In the rows, 128 means zero.
Here are made-up objects, facts about them, and rows of numbers that follow some of those facts. Name the object behind each unnamed row.

There are 4 kinds of fact about the objects: δ, Θ, ξ, σ.
skikol {δ=852, Θ=famo laga futrar, ξ=436, σ=b}
fumor {δ=852, Θ=pitrek klosal, ξ=451, σ=d}
brifla {δ=852, Θ=stetrozur, ξ=436, σ=a}
grodan {δ=852, Θ=stogem, ξ=451, σ=e}
drigron {δ=852, Θ=trosobrul, ξ=436, σ=e}
tifegi {δ=852, Θ=funubron, ξ=451, σ=a}
stetrozur {δ=852, Θ=musan, ξ=436, σ=c}
setikis {δ=852, Θ=skupunu mirak, ξ=451, σ=f}
trosobrul {δ=464, ξ=451, σ=a}
babrek {δ=852, Θ=gamum, ξ=451, σ=c}
grisugra {δ=852, ξ=451, σ=a}
peves {δ=852, Θ=skefu, ξ=436, σ=f}
dupun {δ=852, ξ=451, σ=a}
trimi {δ=464, Θ=skefu plutegi, ξ=451, σ=d}
fano {δ=852, Θ=driplek drofur batror vofudil, ξ=451, σ=c}
mesel {δ=852, Θ=skefu brelen plutegi, ξ=451, σ=f}
skefu {δ=464, ξ=451, σ=c}
gipa {δ=852, ξ=451, σ=d}
plutegi {δ=464, Θ=skefu, ξ=451, σ=a}
klipipul {δ=852, Θ=linur, ξ=451, σ=a}
sovuk {δ=464, ξ=451, σ=g}
tragoli {δ=852, Θ=skefu bamin, ξ=436, σ=b}
melis {δ=852, Θ=grokan, ξ=436, σ=f}
skufi {δ=852, ξ=451, σ=g}
grudra {δ=852, Θ=skefu, ξ=451, σ=b}
stebril {δ=852, Θ=plutegi, ξ=451, σ=c}
funubron {δ=852, Θ=trosobrul, ξ=436, σ=d}
truvinos {δ=464, ξ=451, σ=f}
klaskel {δ=852, Θ=skefu, ξ=436, σ=c}
drabrik {δ=852, ξ=436, σ=c}
buvem {δ=852, Θ=skefu, ξ=436, σ=e}
laga {δ=852, ξ=451, σ=c}
bamin {δ=852, Θ=stogem, ξ=436, σ=b}
soplem {δ=852, ξ=436, σ=d}
vogrezu {δ=852, Θ=batror daris, ξ=436, σ=c}
klubra {δ=852, Θ=zuzok, ξ=451, σ=f}
stigezu {δ=852, Θ=lalitrik, ξ=436, σ=f}
dridri {δ=852, Θ=lamus daris, ξ=436, σ=b}
kesil {δ=464, ξ=451, σ=b}
driplek {δ=464, Θ=plutegi klosal, ξ=451, σ=b}
daris {δ=852, Θ=driplek, ξ=436, σ=c}
musan {δ=852, Θ=skefu, ξ=451, σ=a}
rabrok {δ=464, ξ=451, σ=c}
brorul {δ=464, Θ=skefu, ξ=451, σ=b}
folu {δ=852, ξ=436, σ=g}
fakam {δ=852, Θ=plutegi, ξ=451, σ=f}
gezaban {δ=852, Θ=tagam drabrik, ξ=451, σ=b}
klifis {δ=852, ξ=436, σ=c}
kubor {δ=852, Θ=skefu, ξ=451, σ=a}
klosal {δ=852, Θ=plutegi, ξ=451, σ=b}
motril {δ=464, ξ=436, σ=a}
tuflorel {δ=852, Θ=pupeskim, ξ=436, σ=e}
stolok {δ=464, ξ=436, σ=f}
pibrulos {δ=852, Θ=kistam, ξ=436, σ=b}
brelen {δ=464, Θ=skefu, ξ=451, σ=f}
veplor {δ=852, Θ=skefu, ξ=451, σ=b}
plazom {δ=852, ξ=451, σ=b}
robra {δ=852, Θ=traklil dupun, ξ=451, σ=g}
drofur {δ=464, ξ=451, σ=b}
famo {δ=852, ξ=451, σ=f}
linur {δ=852, ξ=451, σ=g}
fataklo {δ=464, Θ=plutegi, ξ=451, σ=b}
traklil {δ=852, ξ=436, σ=b}
zufo {δ=464, ξ=436, σ=e}
zuzok {δ=464, Θ=skefu driplek klosal, ξ=436, σ=a}
biflen {δ=852, ξ=436, σ=e}
skupunu {δ=852, Θ=sobra batror, ξ=451, σ=a}
grokan {δ=464, Θ=skefu traklil, ξ=436, σ=b}
skuflan {δ=852, Θ=famo traklil, ξ=451, σ=a}
nomi {δ=464, ξ=436, σ=d}
skuplis {δ=852, ξ=451, σ=c}
gogi {δ=852, Θ=skefu fafliplok, ξ=436, σ=a}
kerizik {δ=852, Θ=skefu driplek, ξ=436, σ=a}
siskil {δ=852, Θ=tifegi skidron, ξ=436, σ=a}
gamum {δ=852, Θ=skefu, ξ=436, σ=b}
listom {δ=852, ξ=451, σ=e}
plazen {δ=852, Θ=pitrek pumek, ξ=436, σ=a}
klupigrer {δ=852, Θ=bamin traklil pumek, ξ=451, σ=a}
peko {δ=852, ξ=436, σ=b}
flidran {δ=464, ξ=436, σ=b}
zoradras {δ=852, Θ=stogem gezaban, ξ=451, σ=f}
vikis {δ=464, Θ=kladre, ξ=436, σ=c}
sibu {δ=852, Θ=skefu tagam, ξ=436, σ=a}
pogin {δ=464, ξ=451, σ=d}
kistam {δ=852, Θ=skefu, ξ=451, σ=a}
draski {δ=464, Θ=kistam, ξ=436, σ=d}
digir {δ=464, Θ=brelen, ξ=436, σ=c}
danis {δ=464, Θ=musan pumek brelen, ξ=436, σ=a}
besta {δ=464, Θ=lamus, ξ=436, σ=a}
veka {δ=852, Θ=vikis, ξ=436, σ=d}
fafliplok {δ=464, Θ=drabrik, ξ=436, σ=f}
petral {δ=852, Θ=vogrezu driplek, ξ=436, σ=e}
leplun {δ=464, Θ=zoradras fumor traklil, ξ=451, σ=e}
pitrek {δ=852, Θ=skefu fafliplok, ξ=436, σ=f}
sobra {δ=852, ξ=451, σ=a}
gupla {δ=852, Θ=plazom, ξ=451, σ=a}
ploza {δ=464, Θ=brelen dridri, ξ=451, σ=b}
flevel {δ=464, Θ=skefu, ξ=436, σ=b}
tritum {δ=852, Θ=klosal, ξ=436, σ=a}
neflar {δ=852, Θ=skefu robra, ξ=451, σ=c}
kladre {δ=852, Θ=skefu, ξ=451, σ=a}
skizir {δ=852, Θ=vikis, ξ=436, σ=e}
drave {δ=852, Θ=kerizik musan, ξ=451, σ=d}
zodrin {δ=852, Θ=skefu pomem plazom, ξ=436, σ=a}
dotroma {δ=464, Θ=drabrik, ξ=451, σ=a}
batror {δ=852, ξ=436, σ=f}
brine {δ=852, Θ=skefu, ξ=451, σ=g}
pumek {δ=852, Θ=musan, ξ=451, σ=b}
rirer {δ=464, ξ=451, σ=e}
rafeflor {δ=852, ξ=436, σ=a}
pomem {δ=464, Θ=musan, ξ=436, σ=a}
stogem {δ=464, Θ=skefu, ξ=451, σ=f}
futrar {δ=852, ξ=436, σ=e}
tistas {δ=464, Θ=traklil, ξ=451, σ=b}
brozel {δ=852, ξ=451, σ=b}
skidron {δ=464, Θ=skefu klaskel, ξ=451, σ=e}
mirak {δ=464, Θ=gupla, ξ=451, σ=a}
gredrek {δ=852, Θ=skefu driplek klosal, ξ=436, σ=a}
plagra {δ=464, Θ=skefu lalitrik, ξ=451, σ=d}
tagam {δ=852, Θ=skefu drabrik, ξ=436, σ=g}
brelus {δ=852, Θ=tifegi, ξ=451, σ=g}
klases {δ=852, ξ=436, σ=f}
nustun {δ=852, Θ=drabrik, ξ=436, σ=e}
feros {δ=852, Θ=pogin, ξ=451, σ=b}
dafus {δ=464, Θ=stebril gogi, ξ=436, σ=c}
klerozur {δ=852, Θ=skefu, ξ=451, σ=e}
mamon {δ=852, ξ=451, σ=f}
vofudil {δ=852, Θ=drabrik, ξ=451, σ=a}
pinam {δ=852, Θ=dupun, ξ=436, σ=b}
lamus {δ=464, ξ=451, σ=g}
pupeskim {δ=852, ξ=451, σ=b}
nesker {δ=852, Θ=vogrezu, ξ=451, σ=c}
tribror {δ=464, Θ=sobra, ξ=436, σ=b}
lalitrik {δ=464, Θ=skefu, ξ=451, σ=g}

Some objects and their rows:
pupeskim: [111 124 136 129 120 126 129  95 121 140 118 121 138 146 121 127 136 130
 145 140 189 177 126 114 133 127 126 124 123 132 126 130 178 136 125 120
 159 152 127 159 142 126 117 160 142  92 180]
klaskel: [129 122 129 127 121 123  91 139 119 133 131 136 120  88 126 140 124 122
 116 129  97 136 128 133 127 127 131 131 134 136 118 112 103 128 121 108
 132 135 132 106 113 114 126  76 114 150 117]
skizir: [123 125 132 129 120 126 105 122 118 129 130 141 115 121 125 158 130 126
 118 127 130 139 140 147 122 132 131 125 131 130 125 110  97 132 121 116
 139 142 130  75 117 115 122  89 115 148 109]
sobra: [125 119 133 123 122 120 124  90 116 135 118 108 125 124 100  96 124 135
 148 144 177 128 139 111 129 128 131 130 128 134 154 121 183 129 137 107
 145 143 132 226 118 125 122 117 155  92 130]
musan: [130 122 125 126 114 128 117 138 121 142 124 122 137  88 121 127 125 121
 131 162 130 148 112 107 133 112 125 124 128 148 126 110 152 113 125 107
 140 112 132 169  97 121 115 108 128 126 144]
danis: [144 143 117 130 144 133 146 166 148 112 138 140 128 134 155 131 129 121
 114 101  59  58 128 139 122 134 126 134 130 110 113 142  77 136 126 151
  88 108 125  80 141 145 143 140 110 163  88]
nesker: [128 109 136 128 133 109 120  90 107 120 120 112 116 152  91 101 113 136
 138 136 165 125 137 142 147 139 138 129 129 137 161 154 134 109 136 121
 132 140 128 191 113 107 136 117 139 104 113]
kesil: [129 139 122 131 144 142 181 138 148 123 125 123 148 154 148 116 134 127
 137 117 136 106 121 110 124 115 118 131 124 113 117 159 161 139 140 145
 117 117 122 148 158 157 136 218 138 108 150]
vofudil: [128 119 133 126 122 117 121 109 116 130 122 114 127 129 105 111 122 132
 137 147 151 133 127 124 139 133 133 126 128 139 149 129 143 112 129 116
 136 122 130 186 103 115 124 109 138 112 124]
grokan: [140 157 117 126 140 152 152 180 155 125 139 132 132 113 166 117 133 130
 110  92  54  95 125 116 110 131 124 133 130 110 118 108  94 141 123 165
  95  94 126  74 146 147 142 134 118 154 119]
linur: [109 120 139 129 122 126 133  99 119 139 120 119 138 141 121 127 136 131
 142 138 187 185 122 115 133 125 127 125 125 132 126 142 181 135 130 116
 157 154 127 157 141 124 122 162 146  91 184]
kistam: [130 120 127 128 117 122 112 133 120 136 125 124 136 109 120 133 123 121
 129 161 128 145 113 117 140 121 128 124 127 147 129 116 140 111 121 108
 135 111 130 160  93 120 119 108 123 130 139]
truvinos: [135 134 120 129 138 140 188 130 152 125 129 133 142 148 143 117 129 127
 141 134 152  99 137 121 121 105 118 128 123 114 116 151 162 137 150 146
 119 124 123 123 168 159 131 214 144 116 124]
pitrek: [130 128 130 124 118 128  96 135 121 133 132 136 114  94 123 146 125 128
 121 125 103 131 134 134 119 133 130 128 133 134 131  90 104 132 127 112
 131 130 133 105 108 116 121  67 121 150 101]
daris: [130 123 132 124 127 118  88 113 116 126 131 119 110  92 107 115 120 132
 127 112 113 111 139 127 119 135 133 135 137 131 144 111 120 134 133 106
 131 148 136 164 113 114 133  61 132 132  92]
nomi: [133 147 121 129 139 139 154 134 156 121 137 136 132 129 157 112 139 127
 130  94 103  79 136 124 111 123 123 139 128 102 105 140 144 163 136 147
 112 144 126  97 184 161 136 172 138 129 113]
lalitrik: [141 136 115 128 146 145 158 180 141 126 128 119 150 104 150 128 123 121
 119 127  69 107  97  97 123 103 112 133 131 129 118 135 129 117 142 140
 100  82 127 147 115 147 141 179 119 135 132]

Which object is each row?
No name comes twice in this set of rows, the named rows included.
[141 150 118 129 148 140 135 175 148 115 137 132 134 119 157 146 132 122
 109  92  41  74 113 120 117 131 118 135 134 114 113 120  84 134 130 144
  92  94 127  96 125 142 144 136 108 160  99] => flevel
[122 133 127 125 118 134  91 143 125 138 130 128 123  99 135 141 136 128
 117 117  94 156 121 120 117 139 128 127 131 133 126  92 112 135 115 118
 135 128 132 102 113 114 125  78 118 142 139] => bamin
[140 145 119 129 148 132 144 138 147 112 135 127 123 143 141 115 130 128
 128  90  93  50 142 131 115 132 125 138 131 102 125 142 115 153 139 145
  98 132 127 123 159 149 144 148 131 136  76] => besta
[123 124 129 126 119 131 120 134 119 142 123 120 137 108 123 134 127 127
 128 151 129 173 107 109 135 124 126 123 128 146 131 112 143 116 123 115
 139 112 130 152  97 120 121 116 126 119 167] => pumek
[128 129 131 128 124 117  92 133 118 123 132 136 114 127 122 145 127 126
 117 119 103 123 125 149 134 147 135 127 131 131 131 122  83 122 113 120
 122 130 131 101 108 107 129  68 111 154 108] => sibu
[121 129 132 128 127 121  90 135 118 123 131 133 120 132 128 154 132 128
 111 107  92 145 119 141 133 147 132 126 132 131 129 114  79 125 111 128
 128 128 128  94 107 108 127  83 107 149 132] => tragoli
[123 122 131 127 127 121 117 123 114 130 121 116 132 138 114 132 124 130
 128 136 138 159 114 124 141 135 130 122 128 140 148 126 125 109 123 125
 133 116 128 161  96 113 127 121 126 115 150] => gezaban
[129 114 129 130 122 116 117 129 114 129 123 128 131 135 113 137 121 123
 125 156 129 142 113 134 148 131 132 122 126 145 134 130 117 101 118 118
 129 110 127 139  98 113 120 110 116 135 136] => kubor
[120 130 131 125 133 117  90 110 115 122 127 119 113 136 111 137 128 134
 125  97 116 126 131 133 125 151 131 132 134 125 148 115 103 137 123 115
 131 144 132 156 110 106 132  85 127 124 110] => dridri
[125 128 132 124 101 148 154 128 136 156 127 128 129 105 128  90 133 141
 141 160 194 188 155 123 117 125 135 119 119 135 141  97 175 131 125 149
 153 133 129  97 150 135 110 120 154 105 173] => famo
[148 137 112 126 134 146 170 175 150 131 131 128 145  89 148 124 120 122
 127 146  87  89 115 103 117  99 113 130 128 130 118 120 138 115 151 137
 104  84 128 135 121 155 132 165 127 143 109] => stogem
[150 139 110 124 139 144 158 170 148 130 129 118 147  77 145 108 121 118
 131 140  75  71 109  85 118  94 112 136 130 129 119 117 157 121 148 125
 101  78 131 189 113 151 135 158 129 137 104] => plutegi
[108 120 136 133 119 113  98  97 122 132 128 148 131 137 134 165 143 116
 136 123 158 155 130 139 129 123 128 129 128 124  88 137 151 158 119  96
 160 183 128 112 151 129 116 141 125 121 151] => funubron
[145 136 119 129 140 146 189 162 147 119 130 130 134 150 144 109 120 133
 119 135 119  96 137 137 126 123 127 125 123 120 139 147  99 112 135 175
  96  85 122  83 142 143 138 173 125 141 114] => leplun
[139 138 117 122 151 140 164 141 142 120 125 104 140 118 133  99 122 132
 133 111  99  74 116  90 118 115 115 136 132 119 144 129 152 128 156 138
 103  94 129 210 125 149 147 171 144 110 107] => drofur

The same objects again, as new rows of numbers:
Known rows:
draski: [121 192 110 110 129 106  75 136 146 147 145 163 163  66 147 125 151  89
 122 134 160 170 152 228 162 162 150]
trimi: [109 211  90 121 147 117  86 142 151 141 140 158 132  70 145 133 136 106
 119 168 162 171 148 199 134 145 190]
pomem: [127 198  98  98 121  96  70 151 150 156 157 160 164  68 144 124 151  86
 131 117 152 167 161 233 148 161 128]
trosobrul: [114 202  90 130 135 112  73 123 154 146 173 176 151  89 132 134 115  86
 117 139 183 172 160 200 163 153 157]
tistas: [112 210  78 111 141 115  72 145 153 155 165 168 145  77 140 136 134  91
 117 140 173 160 162 211 157 151 146]
zufo: [125 185 120 127 123 101  75 116 146 139 158 171 172  76 135 124 131  83
 124 134 169 178 153 219 169 164 156]
zodrin: [129 173 131 112 145  78  99 142 145 103 137 128 134  92 121 127 166  99
 125 112 146 140 149 191 149 114 145]
kubor: [123 191 107 125 157  83 111 155 151 106 139 129 115  98 117 138 145 105
 116 129 154 136 156 173 133  94 165]
kladre: [124 191 106 125 158  82 112 155 151 106 139 130 113 100 117 139 147 105
 115 129 153 134 157 174 132  93 164]
skufi: [110 185 119 136 152  96  84 121 148 106 168 152 124 114 115 143 146  96
 107 111 176 147 155 162 165 117 132]
tuflorel: [121 175 139 108 142  91  89 132 143 105 147 140 139  94 125 131 172 101
 121 109 153 144 147 188 172 121 123]
plazen: [122 175 132  99 141  89  86 136 146 107 150 137 138  95 126 128 175 100
 126 102 151 141 149 190 166 123 118]
veka: [118 176 136 108 146  90  85 134 141 108 146 140 138  90 127 134 180 101
 117 108 153 141 148 191 172 123 119]
siskil: [122 173 133 102 142  90  87 134 144 105 149 138 138  95 126 128 174  99
 126 103 154 140 148 190 168 124 123]
stigezu: [120 178 143 106 142  93  94 137 140 109 147 140 142  87 120 138 173  98
 123 115 149 139 148 187 173 118 123]
tagam: [126 158 129 114 150  90 116 155 148  95 112 131 129  95 135 117 159  89
 101 106 163 125 139 199 180 108 168]
tritum: [114 177 138  99 143 100  80 124 144  99 147 135 129  91 129 126 179 109
 131 115 153 144 139 180 166 129 133]

Which object is each row?
No name comes twice in this set of rows, the named rows included.
[115 205  96 133 134 113  78 124 152 147 170 178 153  86 133 137 116  88
 113 144 180 175 161 200 165 151 155] => rirer
[ 91 215  92  95 148 145  57 120 150 136 157 162 123  68 153 129 153 117
 134 171 169 171 137 185 153 167 174] => driplek
[110 195  81 104 141 133  90 153 160 147 145 173 139  84 156 120 121  83
 101 137 190 147 150 217 198 142 167] => dotroma
[122 186 124 125 124 103  77 118 142 142 160 169 175  68 130 131 130  79
 125 140 165 174 153 217 172 162 156] => stolok
[123 193 112 129 157  84 115 154 151 107 137 132 115  99 118 142 149 107
 111 132 152 139 156 173 136  92 162] => klerozur
[123 173 139 124 149  75 112 155 137 103 123 123 139  77 113 139 164  89
 116 123 138 135 147 188 135 106 167] => klaskel
[122 165 140 125 147  83  83 110 141 100 160 142 147  98 110 134 161  92
 122 109 164 143 151 185 174 127 131] => peko
[132 174 136 122 146  71 112 147 144 101 125 125 135  88 120 130 164 102
 122 122 139 142 149 192 140 105 162] => buvem
[130 176 139 120 146  74 116 149 140 102 126 123 137  81 114 135 163  99
 123 129 138 137 150 190 142 103 161] => peves
[110 177 141 104 145  98  85 139 136 109 149 140 141  82 122 141 183  91
 118 109 149 136 144 183 168 128 119] => vogrezu
[109 191 109 115 157 101  86 137 149 112 163 143 119 102 120 144 160 103
 112 118 168 132 157 172 166 111 126] => feros
[ 89 197 122  96 164 130  71 113 145  95 155 138  98  94 131 139 180 131
 130 149 162 144 132 149 160 127 151] => klosal

